Below is a small trained network, with its code and all its weights. Each question gives an input and a class and asks what happens when units are switched off, that is, made to give their printed mean instead of their output.

import numpy as np


def w(rows, s, z=0):
    codes = np.array(rows[::2]) - 128.0
    scale = np.full(codes.shape[1], s)
    scale[-1] = z or s
    return codes * scale


def f(y):
    return np.maximum(y, 0)


def log_softmax(a):
    a = a - a.max(-1, keepdims=True)
    return a - np.log(np.exp(a).sum(-1, keepdims=True))


def net(x, mask):
    res = np.array(x, float).reshape(1, 3) / 4 @ E
    y = f(res @ A[0][:, :-1].T + A[0][:, -1])
    res = res + np.where(mask, y, B[0][:, -1]) @ B[0][:, :-1]
    return log_softmax(res[-1] @ U[:, :-1].T + U[:, -1])


A, B = {}, {}
E = w([
[112,155,104,192,128,188,148,98,90,238],'x0',
[253,184,152,105,122,154,118,89,119,155],'x1',
[93,150,177,167,183,205,80,122,186,106],'x2',
],0.016)
A[0] = w([
[89,119,113,122,184,101,150,143,94,111,105],'neuron 0',
[107,149,206,131,205,163,64,156,213,89,163],'neuron 1',
[110,151,139,143,122,133,116,126,97,179,250],'neuron 2',
[37,88,132,186,172,104,90,135,130,100,120],'neuron 3',
[65,50,75,161,136,129,118,129,136,107,75],'neuron 4',
[120,48,66,46,44,95,207,134,55,169,118],'neuron 5',
[55,67,115,134,131,117,121,169,92,140,99],'neuron 6',
[140,136,194,213,196,186,80,56,146,81,33],'neuron 7',
[109,102,93,147,126,94,133,148,172,151,186],'neuron 8',
[60,118,110,151,126,100,154,171,147,96,65],'neuron 9',
[93,138,187,220,152,192,58,128,169,116,64],'neuron 10',
[234,184,130,111,104,148,149,84,112,117,65],'neuron 11',
[165,73,179,57,155,76,90,185,167,55,30],'neuron 12',
[202,133,61,114,58,38,169,155,62,151,96],'neuron 13',
[241,184,204,106,131,124,61,90,102,144,140],'neuron 14',
[135,96,98,109,86,59,214,118,68,163,45],'neuron 15',
[151,152,85,169,114,178,163,102,102,152,92],'neuron 16',
[148,132,51,73,103,6,122,146,66,130,178],'neuron 17',
[92,137,90,181,89,115,114,164,131,93,252],'neuron 18',
[44,104,77,156,134,100,159,140,155,168,54],'neuron 19',
[89,145,94,211,123,174,194,70,64,202,40],'neuron 20',
[138,117,216,35,102,51,116,137,160,32,118],'neuron 21',
[81,68,86,133,88,94,136,167,99,139,143],'neuron 22',
[92,131,132,167,120,107,128,119,132,197,138],'neuron 23',
],0.011,0.014)
B[0] = w([
[148,87,167,103,108,117,139,98,115,121,154],'neuron 0',
[47,152,111,124,102,203,153,118,153,162,226],'neuron 1',
[69,147,31,120,222,111,97,114,61,101,213],'neuron 2',
[169,101,140,108,111,116,122,68,139,158,204],'neuron 3',
[204,95,170,116,104,112,157,88,141,138,175],'neuron 4',
[102,144,137,121,96,201,137,147,170,164,233],'neuron 5',
[165,63,191,120,103,64,118,118,159,156,179],'neuron 6',
[121,92,161,170,44,154,182,147,213,173,174],'neuron 7',
[144,144,112,86,156,112,113,93,118,132,181],'neuron 8',
[216,113,199,106,106,110,135,142,169,171,170],'neuron 9',
[99,131,157,112,66,167,216,137,171,140,187],'neuron 10',
[215,54,192,109,93,85,85,63,122,222,195],'neuron 11',
[164,134,101,234,120,88,203,201,90,95,208],'neuron 12',
[81,121,159,120,67,183,166,124,181,120,231],'neuron 13',
[150,75,187,68,142,85,77,55,104,188,225],'neuron 14',
[120,112,146,159,77,168,226,113,198,109,187],'neuron 15',
[132,97,61,169,123,86,162,137,105,110,170],'neuron 16',
[56,149,98,129,144,169,131,124,151,163,249],'neuron 17',
[115,115,71,96,187,140,63,72,71,137,220],'neuron 18',
[217,80,191,149,107,108,145,108,164,144,171],'neuron 19',
[190,174,91,240,121,75,197,245,104,22,201],'neuron 20',
[142,182,65,160,133,96,151,197,36,99,250],'neuron 21',
[149,94,154,107,160,120,94,75,137,163,195],'neuron 22',
[116,150,91,157,124,100,113,151,73,123,173],'neuron 23',
],0.011,0.021)
U = w([
[52,130,132,145,87,237,183,119,203,148,94],'0',
[215,93,166,112,100,55,111,49,135,163,94],'1',
[153,154,81,207,105,54,174,231,78,104,102],'2',
[7,164,54,65,162,148,36,52,53,138,251],'3',
[127,181,140,141,144,103,114,143,164,105,111],'4',
[125,141,167,122,135,116,108,131,155,97,115],'5',
[133,139,143,100,194,172,69,154,116,93,119],'6',
],0.014,0.023)

Each question gives the input, the list of numbers given to net, and the class t.
The units are the neurons (one row each of A and B). Each row of codes is followed by its name. A weight is (code - 128) times the scale printed after its matrix; where a second scale follows, it is the last column's (A, B and U).
mask holds one flag per neuron, in row order. A switched-off neuron (its flag False) gives its mean, the last column of its row in B, instead of its output. The means were averaged over made-up inputs and are rounded, as every weight is.
A unit's drop is (log p(t) with every unit on - log p(t) with that unit switched off) / (log p(t) with every unit on - log p(t) with every unit switched off).
The circuit of an input: a set's keep is (log p(t) with only the set's units on - log p(t) with every unit switched off) / (log p(t) with every unit on - log p(t) with every unit switched off). Starting from the 12 units with the biggest drops (on a tie, the unit counted first), units are removed one at a time, each time the one whose removal leaves the highest keep (on an exact tie, the one counted first), for as long as the keep stays at least 0.8.
circuit, biggest first: the units of the circuit, biggest drop first
most important unit: the unit with the biggest drop
k most important neurons: the k neurons with the biggest drops, biggest first
drop of u: that unit's drop, to one decimal
input [5,-1,-2], class 2: circuit, biggest first => neuron 20
input [-5,-2,4], class 2: 3 most important neurons => neuron 21; neuron 12; neuron 13
input [7,3,-7], class 0: 4 most important neurons => neuron 13; neuron 5; neuron 21; neuron 15
input [-3,-8,-7], class 1: 2 most important neurons => neuron 6; neuron 22
input [-4,0,-2], class 2: 4 most important neurons => neuron 12; neuron 21; neuron 14; neuron 2
input [-6,-6,-5], class 1: 4 most important neurons => neuron 22; neuron 20; neuron 9; neuron 6
input [-8,-8,2], class 1: 2 most important neurons => neuron 3; neuron 9
input [-5,-5,1], class 1: 3 most important neurons => neuron 20; neuron 3; neuron 9
input [-7,-1,-7], class 0: 4 most important neurons => neuron 17; neuron 13; neuron 5; neuron 20
input [1,-7,-7], class 0: 3 most important neurons => neuron 5; neuron 17; neuron 15
input [-6,-5,1], class 2: 4 most important neurons => neuron 21; neuron 12; neuron 14; neuron 11
input [-7,-6,-7], class 0: 4 most important neurons => neuron 5; neuron 17; neuron 13; neuron 20
input [-8,7,0], class 2: 2 most important neurons => neuron 21; neuron 12
input [2,6,-7], class 0: circuit, biggest first => neuron 13
input [6,-6,4], class 1: 2 most important neurons => neuron 21; neuron 3
input [-3,-3,0], class 3: 2 most important neurons => neuron 20; neuron 11
input [8,-5,-3], class 2: drop of neuron 20 => 2.8
input [1,-6,-7], class 0: drop of neuron 5 => 1.3
input [7,3,2], class 2: drop of neuron 23 => 0.0
input [5,-5,3], class 1: most important unit => neuron 21
input [0,-2,-3], class 3: drop of neuron 7 => 0.1
